Below are the code and all the weights of a small trained network. Each question names an input and a class and asks about switching units off, where a switched-off unit gives its printed mean instead of its output.

import numpy as np


def w(rows, s, z=0):
    codes = np.array(rows[::2]) - 128.0
    scale = np.full(codes.shape[1], s)
    scale[-1] = z or s
    return codes * scale


def f(y):
    return y / 2 * (1 + np.tanh(0.7978845608 * (y + 0.044715 * y**3)))


def log_softmax(a):
    a = a - a.max(-1, keepdims=True)
    return a - np.log(np.exp(a).sum(-1, keepdims=True))


def net(x, mask):
    res = np.array(x, float).reshape(1, 5) / 4 @ E
    y = f(res @ A[0][:, :-1].T + A[0][:, -1])
    res = res + np.where(mask, y, B[0][:, -1]) @ B[0][:, :-1]
    return log_softmax(res[-1] @ U[:, :-1].T + U[:, -1])


A, B = {}, {}
E = w([
[167,32,97,169,225,121,121],'x0',
[36,98,95,203,90,233,175],'x1',
[210,131,89,11,127,203,204],'x2',
[163,238,53,132,160,171,95],'x3',
[163,134,146,179,72,135,254],'x4',
],0.0079)
A[0] = w([
[105,86,171,154,210,74,79,232],'N1',
[98,38,154,186,143,154,183,231],'N2',
[115,94,223,97,62,120,163,210],'N3',
[148,89,139,106,200,44,35,225],'N4',
[138,254,52,114,106,140,144,221],'N5',
[137,157,55,47,236,165,85,173],'N6',
[194,54,73,138,217,156,160,255],'N7',
[136,115,160,152,157,72,82,221],'N8',
[152,167,146,63,52,96,163,237],'N9',
],0.0081,0.0035)
B[0] = w([
[62,57,161,143,188,38,119,241],'N1',
[122,34,92,206,118,137,207,248],'N2',
[115,44,136,60,51,114,156,219],'N3',
[92,121,171,80,242,92,107,254],'N4',
[158,254,175,154,102,210,129,231],'N5',
[179,144,64,52,202,176,61,229],'N6',
[180,128,76,133,194,116,193,227],'N7',
[81,163,170,127,172,11,138,205],'N8',
[202,107,200,61,70,145,116,217],'N9',
],0.0083,0.0077)
U = w([
[124,209,184,187,101,64,116,75],'0',
[92,165,114,157,82,101,79,1],'1',
[208,183,58,67,179,209,50,114],'2',
[73,120,173,92,231,41,90,162],'3',
[2,93,87,210,47,157,127,183],'4',
[174,103,43,191,159,121,204,131],'5',
[173,93,188,31,30,115,150,151],'6',
[139,246,184,170,60,193,135,154],'7',
],0.0082,0.003)

Each question gives the input, the list of numbers given to net, and the class t.
The units are the neurons (one row each of A and B). Each row of codes is followed by its name. A weight is (code - 128) times the scale printed after its matrix; where a second scale follows, it is the last column's (A, B and U).
mask holds one flag per neuron, in row order. A switched-off neuron (its flag False) gives its mean, the last column of its row in B, instead of its output. The means were averaged over made-up inputs and are rounded, as every weight is.
A unit's drop is (log p(t) with every unit on - log p(t) with that unit switched off) / (log p(t) with every unit on - log p(t) with every unit switched off).
The circuit of an input: a set's keep is (log p(t) with only the set's units on - log p(t) with every unit switched off) / (log p(t) with every unit on - log p(t) with every unit switched off). Starting from all 9 units, units are removed one at a time, each time the one whose removal leaves the highest keep (on an exact tie, the one counted first), for as long as the keep stays at least 0.8.
circuit, biggest first: the units of the circuit, biggest drop first
most important unit: the unit with the biggest drop
k most important neurons: the k neurons with the biggest drops, biggest first
drop of u: that unit's drop, to one decimal
input [5,5,-3,0,-2], class 5: most important unit	N2
input [0,6,0,4,-4], class 2: circuit, biggest first	N6; N1
input [2,-4,-4,8,3], class 2: circuit, biggest first	N5; N6
input [-4,-3,-7,-2,7], class 6: circuit, biggest first	N3; N9
input [-3,5,3,-3,-7], class 4: 4 most important neurons	N4; N9; N7; N5
input [-1,5,4,-7,-8], class 4: 2 most important neurons	N9; N4
input [-1,3,0,1,-8], class 2: 4 most important neurons	N6; N8; N2; N3
input [-7,-8,-4,-4,3], class 6: 2 most important neurons	N9; N3
input [6,0,6,-2,-3], class 2: 2 most important neurons	N6; N8
input [-6,-3,4,4,5], class 7: drop of N5	1.1
input [-6,1,-4,-1,1], class 6: drop of N2	0.1
input [-4,2,-7,-8,-2], class 4: drop of N5	-0.2
input [-7,-8,0,6,5], class 7: drop of N5	0.7
input [-7,-8,8,-3,-8], class 2: circuit, biggest first	N6
